Below is a small trained network, with its code and all its weights. Each question gives an input and a target symbol and asks what happens when units are switched off, that is, made to give their printed mean instead of their output.

import numpy as np


def w(rows, s, z=0):
    codes = np.array(rows[::2]) - 128.0
    scale = np.full(codes.shape[1], s)
    scale[-1] = z or s
    return codes * scale


def norm(h):
    return h / np.sqrt((h * h).mean(-1, keepdims=True) + 1e-5)


def f(y):
    return np.maximum(y, 0)


def softmax(a):
    e = np.exp(a - a.max(-1, keepdims=True))
    return e / e.sum(-1, keepdims=True)


def log_softmax(a):
    a = a - a.max(-1, keepdims=True)
    return a - np.log(np.exp(a).sum(-1, keepdims=True))


def net(x, mask):
    ids = ['αγδεζησφ'.index(c) for c in x.split()]
    T = len(ids)
    res = E[ids] + P[:T]
    r = norm(res)
    for j in range(2):
        rows = slice(2 * j, 2 * j + 2)
        q, k, v = (r @ M[0][rows].T for M in (Q, K, V))
        z = softmax(np.where(np.tri(T) > 0, q @ k.T / 2**0.5, -1e9)) @ v
        o = O[0][rows]
        res = res + np.where(mask[j], z, o[:, -1]) @ o[:, :-1]
    y = f(norm(res) @ A[0][:, :-1].T + A[0][:, -1])
    res = res + np.where(mask[2:6], y, B[0][:, -1]) @ B[0][:, :-1]
    return log_softmax(norm(res)[-1] @ U[:, :-1].T + U[:, -1])


Q, K, V, O, A, B = {}, {}, {}, {}, {}, {}
E = w([
[77,173,146,70,101,192,84,140],'α',
[159,96,127,154,121,85,167,132],'γ',
[182,114,135,150,202,176,144,92],'δ',
[165,203,112,114,79,134,200,131],'ε',
[94,16,64,170,51,75,89,169],'ζ',
[81,101,52,198,78,159,98,192],'η',
[89,74,139,72,142,94,103,59],'σ',
[76,106,46,147,127,118,254,167],'φ',
],0.022)
P = w([
[142,150,157,127,74,247,134,126],'0',
[217,96,123,162,89,99,152,73],'1',
[162,166,143,106,202,228,129,66],'2',
[152,118,56,191,103,167,67,111],'3',
[162,82,116,78,113,107,123,99],'4',
[150,118,139,55,151,147,130,82],'5',
[125,83,86,135,112,116,82,121],'6',
[117,104,58,166,178,154,118,75],'7',
[150,106,137,120,176,154,90,70],'8',
[145,90,84,134,68,116,96,97],'9',
[180,128,127,131,126,127,116,73],'10',
],0.012)
Q[0] = w([
[71,187,160,94,127,192,61,124],'h0',
[129,79,181,175,146,133,254,181],'h0',
[134,156,121,163,173,158,156,145],'h1',
[85,138,123,101,141,23,100,121],'h1',
],0.0089)
K[0] = w([
[156,153,73,116,180,37,65,178],'h0',
[155,90,148,122,1,208,140,114],'h0',
[185,100,79,57,105,168,92,47],'h1',
[175,132,176,129,217,147,126,74],'h1',
],0.0074)
V[0] = w([
[203,86,186,158,36,64,179,59],'h0',
[80,222,30,152,26,135,254,176],'h0',
[128,66,188,208,95,166,62,140],'h1',
[164,164,187,128,167,166,215,129],'h1',
],0.0089)
O[0] = w([
[152,141,40,68,78,146,118,78,253],'h0',
[127,247,130,193,86,123,189,96,226],'h0',
[227,38,110,136,125,107,83,238,200],'h1',
[105,218,132,91,224,125,176,169,93],'h1',
],0.014,0.0056)
A[0] = w([
[42,101,118,199,1,178,133,195,241],'n0',
[54,129,168,51,47,125,61,72,231],'n1',
[109,111,94,98,8,98,129,218,132],'n2',
[85,121,175,167,161,179,54,195,5],'n3',
],0.0085,0.0035)
B[0] = w([
[196,144,121,200,145,59,46,162,254],'n0',
[223,112,232,210,170,75,129,75,203],'n1',
[161,97,41,146,135,92,84,80,229],'n2',
[91,104,125,82,255,84,118,155,137],'n3',
],0.012,0.0086)
U = w([
[161,169,168,218,193,98,159,216,142],'α',
[153,195,8,70,103,120,125,94,230],'γ',
[195,105,64,130,236,181,180,190,223],'δ',
[73,197,117,185,134,150,117,79,205],'ε',
[172,122,51,185,153,147,122,140,4],'ζ',
[192,123,138,186,89,150,158,186,110],'η',
[86,3,110,93,170,103,157,27,140],'σ',
[139,202,125,193,198,141,139,72,80],'φ',
],0.0074,0.0014)

Each question gives the input, a string of symbols that net reads in full, and the target symbol t.
The units are the heads (2 rows each of Q, K, V and O) and the neurons (one row each of A and B). Each row of codes is followed by its name. A weight is (code - 128) times the scale printed after its matrix; where a second scale follows, it is the last column's (O, A, B and U).
mask holds one flag per unit, heads first, then neurons. A switched-off unit (its flag False) gives its mean, the last column of its rows in O or B, instead of its output. The means were averaged over made-up inputs and are rounded, as every weight is.
A unit's drop is (log p(t) with every unit on - log p(t) with that unit switched off) / (log p(t) with every unit on - log p(t) with every unit switched off).
The circuit of an input: a set's keep is (log p(t) with only the set's units on - log p(t) with every unit switched off) / (log p(t) with every unit on - log p(t) with every unit switched off). Starting from all 6 units, units are removed one at a time, each time the one whose removal leaves the highest keep (on an exact tie, the one counted first), for as long as the keep stays at least 0.8.
units of the circuit, in order: the units of the circuit, biggest drop first
unit that matters most: the unit with the biggest drop
top k neurons: the k neurons with the biggest drops, biggest first
heads that matter: for each layer, one digit per head in row order, 1 if its drop is at least 0.15 and else 0, layers parted by /
drop when u is switched off: that unit's drop, to one decimal
input γ η γ ε ζ γ η φ α σ, target φ: heads that matter -> 01
input γ δ η γ δ ε φ α, target φ: units of the circuit, in order -> h1, n1
input φ δ σ φ γ α, target φ: unit that matters most -> n1
input γ α α δ, target δ: top 3 neurons -> n0, n1, n2
input φ α γ φ δ, target φ: units of the circuit, in order -> h1, h0
input γ α α γ γ γ γ γ, target γ: units of the circuit, in order -> h0, n1
input γ δ α, target δ: units of the circuit, in order -> h0, h1
input σ α σ η δ σ γ δ, target σ: units of the circuit, in order -> h0, n0
input α α φ, target α: heads that matter -> 10
input δ γ ε γ, target δ: top 2 neurons -> n0, n1
input α α φ φ, target α: top 2 neurons -> n0, n2
input γ γ α δ, target δ: drop when n0 is switched off -> 0.2
input α ε γ γ γ γ, target α: drop when n1 is switched off -> 0.0
input α δ α, target δ: drop when h1 is switched off -> 0.2
input γ α α α, target α: drop when h0 is switched off -> 0.5
input η α η, target α: top neuron -> n3
